Read these off the matrix that follows.
1) Read off the first entry in the row that holds the largest entry.
2) Read off the entry in the bottom-left corner.
3) Read off the top-right entry.
4) Read off the entry directly below the largest entry.
5) Read off the 4th entry from the end, reading row by row.
6) Read off the 3rd largest entry.
7) Read off the fourth entry, reading row by row.
8) Read off the entry just right of the smallest entry.
[[107 117 125 102 128 120 130 129 129 115 102 120 123]
 [131 133 129 126 128 134 122 129 123 127 135 115 128]
 [128 131 152 129 127 128 126 127 126 126 129 141 125]
 [137 127 110 146 127 124 126 125 127 144 135 139 130]
 [115 123  98 119 128 125 127 127 126 133 117 124 130]
 [116 124 143 110 128 124 128 130 127 115 114 127 123]
 [131 108 122 126 128 106 132 128 132 123 109 119 118]
 [115 128 127 124 126 128 127 124 127 132 120 143 128]
 [127 135 128 128 128 134 121 129 122 128 137 136 130]
 [126 110 122 119 128 110 131 128 132 121 107 112 119]
 [106 122 112 107 127 125 128 128 127 124 108 122 128]
 [112 112 112 106 128 114 131 129 130 118 100 110 122]
 [139 131 140 144 127 127 124 126 126 135 140 147 127]
 [128 122 124 123 129 122 126 131 126 122 124 125 124]
 [131 129 126 126 128 129 124 128 125 128 130 114 127]]
1) 128
2) 131
3) 123
4) 110
5) 128
6) 146
7) 102
8) 119

a =
143	126	136	128	135	130	141	128	128	127	127	127	127	156	112
134	125	136	127	124	125	121	128	127	127	128	128	126	113	128
141	130	118	128	138	137	137	128	129	128	128	128	127	134	124
The third smallest entry? 118
The largest entry in the first column? 143
The fourth entry from the end, reading row by row is 128
The 3rd-last entry, reading row by row: 127
The last entry, reading row by row: 124
The top entry of the column that holds the smallest entry -> 112
The third entry, reading row by row: 136
The entry just left of the centre entry? 121
The bottom-left entry: 141
The entry directly below the smallest entry -> 128
The entry directly below the largest entry is 113
The 5th entry in reading order -> 135
The 4th entry, reading row by row -> 128

X =
array([[128, 128, 128, 129, 128, 133, 128, 104, 127, 129, 120, 134, 128],
       [128, 128, 129, 127, 128, 135, 127, 128, 123, 127, 106, 132, 126],
       [129, 128, 128, 128, 128, 127, 130, 143, 131, 129, 120, 118, 133],
       [127, 128, 127, 128, 128, 110, 127, 151, 126, 128, 150, 113, 123],
       [128, 127, 128, 127, 128, 110, 126, 148, 124, 128, 147, 104, 122],
       [128, 128, 128, 128, 128, 144, 126, 108, 122, 127, 103, 136, 126],
       [127, 128, 128, 129, 128, 145, 128, 134, 135, 126, 117, 140, 141],
       [128, 128, 128, 127, 128, 115, 127, 131, 130, 127, 145, 115, 128],
       [127, 127, 127, 129, 128, 134, 128, 142, 129, 129, 120, 132, 130],
       [129, 128, 129, 127, 128, 129, 127, 107, 129, 128, 137, 136, 127]])
Counting starts at 0.
Give the entry in the top-right corner.
A: 128
Give the entry in the bottom-right corner.
A: 127
The entry in row 0 and column 0 -> 128
The entry just left of the largest entry -> 127
The entry in row 2 and column 1 -> 128
The entry at row 1, column 0: 128
The entry at row 0, column 2 -> 128
The entry in row 0 and column 1: 128
Give the entry directly below 151.
A: 148
The entry in the bottom-left corner -> 129
The entry in row 2 and column 0 is 129
Give the entry at row 1, column 1.
A: 128
The top entry of the column that holds the largest entry: 104
Give the entry directly above the largest entry.
A: 143
Give the bottom entry of the column that holds the smallest entry.
A: 137
The entry directly below the smallest entry -> 117

B =
[[126 123 131 125 130 134 117 140 128 134]
 [125 127 131 122 131 137 125 147 129 138]
 [128 137 119 127 121 129 148 133 127 131]
 [130 137 127 132 125 116 122 101 131 112]
 [127 120 130 128 129 110 102 126 119 112]
 [127 135 127 128 127 133 129 130 132 131]]
Indices start at 0.
Find the entry in row 2 and column 0.
128
The entry in the bottom-right corner is 131
Find the entry just left of the largest entry.
129
The entry directly above 138: 134
Find the entry in the bottom-left corner.
127
Find the top-left entry.
126
Find the entry in row 0 and column 1.
123
The entry in row 0 and column 2 is 131
The entry just right of the largest entry is 133
Find the top entry of the column that holds the smallest entry.
140
The entry just right of 120 -> 130
The entry just right of 110: 102
The maximum is 148
The entry just left of 140: 117
Find the entry just right of the smallest entry.
131
The entry directly below 123: 127
The bottom entry of the column that holds the largest entry: 129
The entry at row 1, column 0: 125
Find the entry just left of the smallest entry.
122
Find the smallest entry.
101

W =
[[121 119 125 128 117 119 126 116 110 108 132 126 113 132 121 132]
 [128 123 122 118 127 131 129 116 111 109 117 123 117 132 115 126]
 [138 136 126 134 112  99 124 133 110 129 140 158 133 127 117 136]]
Indices start at 0.
The entry at row 1, column 1 -> 123
What is the entry directly above 140?
A: 117
The entry directly above the smallest entry -> 131
The entry at row 0, column 1: 119
What is the top-left entry?
A: 121
The entry directly above 138: 128
What is the entry in row 2 and column 0?
A: 138
What is the entry directly below 131?
A: 99
The top entry of the column that holds the smallest entry is 119
What is the entry at row 2, column 2?
A: 126
What is the bottom-right entry?
A: 136
The entry just right of 122 -> 118
The entry in row 0 and column 2 is 125
What is the entry in the top-right corner?
A: 132

130  127  137  139  125  118  126  128  106  125  136  124
132  124  143  121  123  116  125  114  121  127  135  127
The top-left entry: 130
Report the entry just right of the smallest entry.
125
Report the entry just right of 126.
128
The maximum -> 143
Report the bottom-left entry.
132
Report the entry directly below the smallest entry.
121
Report the top-right entry.
124
